Below is a small trained network, with its code and all its weights. Each question gives an input and a target symbol and asks what happens when units are switched off, that is, made to give their printed mean instead of their output.

import numpy as np


def w(rows, s, z=0):
    codes = np.array(rows[::2]) - 128.0
    scale = np.full(codes.shape[1], s)
    scale[-1] = z or s
    return codes * scale


def norm(h):
    return h / np.sqrt((h * h).mean(-1, keepdims=True) + 1e-5)


def f(y):
    return np.maximum(y, 0)


def softmax(a):
    e = np.exp(a - a.max(-1, keepdims=True))
    return e / e.sum(-1, keepdims=True)


def log_softmax(a):
    a = a - a.max(-1, keepdims=True)
    return a - np.log(np.exp(a).sum(-1, keepdims=True))


def net(x, mask):
    ids = ['γδεζθμψ'.index(c) for c in x.split()]
    T = len(ids)
    res = E[ids] + P[:T]
    r = norm(res)
    for j in range(2):
        rows = slice(2 * j, 2 * j + 2)
        q, k, v = (r @ M[0][rows].T for M in (Q, K, V))
        z = softmax(np.where(np.tri(T) > 0, q @ k.T / 2**0.5, -1e9)) @ v
        o = O[0][rows]
        res = res + np.where(mask[j], z, o[:, -1]) @ o[:, :-1]
    y = f(norm(res) @ A[0][:, :-1].T + A[0][:, -1])
    res = res + np.where(mask[2:6], y, B[0][:, -1]) @ B[0][:, :-1]
    return log_softmax(norm(res)[-1] @ U[:, :-1].T + U[:, -1])


Q, K, V, O, A, B = {}, {}, {}, {}, {}, {}
E = w([
[131,235,165,99],'γ',
[161,200,149,249],'δ',
[178,64,190,132],'ε',
[121,92,123,118],'ζ',
[136,145,138,103],'θ',
[77,124,66,177],'μ',
[109,2,206,149],'ψ',
],0.0069)
P = w([
[91,107,254,166],'0',
[123,139,62,140],'1',
[94,119,227,136],'2',
[140,114,61,140],'3',
[102,124,211,131],'4',
[148,101,68,142],'5',
[106,130,195,128],'6',
[158,94,64,140],'7',
[107,131,196,123],'8',
[168,83,60,139],'9',
[109,129,187,116],'10',
[179,81,54,130],'11',
[114,125,185,105],'12',
],0.006)
Q[0] = w([
[52,161,249,118],'head 1',
[91,122,109,73],'head 1',
[185,113,92,78],'head 2',
[161,144,202,120],'head 2',
],0.014)
K[0] = w([
[97,149,121,250],'head 1',
[145,86,77,139],'head 1',
[186,99,117,68],'head 2',
[169,137,185,142],'head 2',
],0.014)
V[0] = w([
[254,175,154,240],'head 1',
[86,138,88,223],'head 1',
[106,91,37,152],'head 2',
[209,165,77,103],'head 2',
],0.0069)
O[0] = w([
[255,96,79,191,235],'head 1',
[218,33,119,60,128],'head 1',
[179,68,214,105,28],'head 2',
[113,104,193,198,3],'head 2',
],0.0058,0.0026)
A[0] = w([
[167,26,99,108,227],'neuron 1',
[124,183,254,119,2],'neuron 2',
[49,165,181,117,97],'neuron 3',
[22,72,68,171,20],'neuron 4',
],0.0064,0.003)
B[0] = w([
[132,128,153,98,255],'neuron 1',
[98,118,243,155,148],'neuron 2',
[166,120,68,162,151],'neuron 3',
[94,1,140,163,141],'neuron 4',
],0.009,0.0065)
U = w([
[101,155,129,146,158],'γ',
[194,108,98,127,138],'δ',
[90,136,217,165,61],'ε',
[59,65,68,122,158],'ζ',
[104,150,81,103,255],'θ',
[104,119,151,7,142],'μ',
[75,69,120,148,16],'ψ',
],0.013,0.0032)

Each question gives the input, a string of symbols that net reads in full, and the target symbol t.
The units are the heads (2 rows each of Q, K, V and O) and the neurons (one row each of A and B). Each row of codes is followed by its name. A weight is (code - 128) times the scale printed after its matrix; where a second scale follows, it is the last column's (O, A, B and U).
mask holds one flag per unit, heads first, then neurons. A switched-off unit (its flag False) gives its mean, the last column of its rows in O or B, instead of its output. The means were averaged over made-up inputs and are rounded, as every weight is.
A unit's drop is (log p(t) with every unit on - log p(t) with that unit switched off) / (log p(t) with every unit on - log p(t) with every unit switched off).
The circuit of an input: a set's keep is (log p(t) with only the set's units on - log p(t) with every unit switched off) / (log p(t) with every unit on - log p(t) with every unit switched off). Starting from all 6 units, units are removed one at a time, each time the one whose removal leaves the highest keep (on an exact tie, the one counted first), for as long as the keep stays at least 0.8.
circuit, biggest first: the units of the circuit, biggest drop first
unit that matters most: the unit with the biggest drop
top k neurons: the k neurons with the biggest drops, biggest first
which heads matter: for each layer, one digit per head in row order, 1 if its drop is at least 0.15 and else 0, layers parted by /
drop of u: that unit's drop, to one decimal
input θ ζ ε ζ ψ ε ζ ζ ε ψ ε θ ζ, target ζ: top neuron : neuron 1
input ζ ζ θ θ ε ε ε ε θ, target θ: circuit, biggest first : head 2; neuron 1
input ε θ θ ε ε ε ε ε ψ, target ζ: circuit, biggest first : head 2; head 1; neuron 3; neuron 4
input θ ψ ε μ ε, target μ: circuit, biggest first : head 2; head 1
input ε γ ζ ζ ε ε ε δ ε ζ ε ζ μ, target δ: which heads matter : 10
input θ γ μ ζ μ ε ζ ε, target μ: top 2 neurons : neuron 1; neuron 3
input θ ψ ζ, target ζ: which heads matter : 01
input ε ε ζ ε ε ζ ε ζ θ ε ζ ε ε, target ε: which heads matter : 10
input ε μ ε γ ε ζ, target μ: which heads matter : 01
input θ γ θ ζ ε ε θ θ ε δ ε ε ζ, target δ: which heads matter : 10
input γ γ ψ ζ, target μ: which heads matter : 11
input γ γ ε μ γ θ ζ ζ ψ θ ε γ, target ε: circuit, biggest first : head 2; head 1
input θ ζ ε ζ ψ θ ζ ψ θ ζ ψ ζ ε, target ε: top 3 neurons : neuron 2; neuron 1; neuron 3
input μ ε ε ζ μ, target μ: circuit, biggest first : head 1
input θ ζ ζ ε ε θ ψ μ ε ζ ψ, target μ: circuit, biggest first : head 1; head 2; neuron 1
input ε ε ζ ε γ ζ ε θ ε ε μ ε ψ, target μ: drop of head 1 : 0.6
input θ ε ζ θ ψ ζ θ ζ ε μ, target ψ: drop of neuron 1 : 0.0
input ε ζ ψ δ θ, target δ: drop of head 1 : 0.6
input ζ ψ ε ζ ε ζ ε δ μ ε θ θ μ, target μ: drop of neuron 1 : 0.1
input ε θ δ ε ε δ θ ε θ δ ε μ, target ψ: unit that matters most : head 2
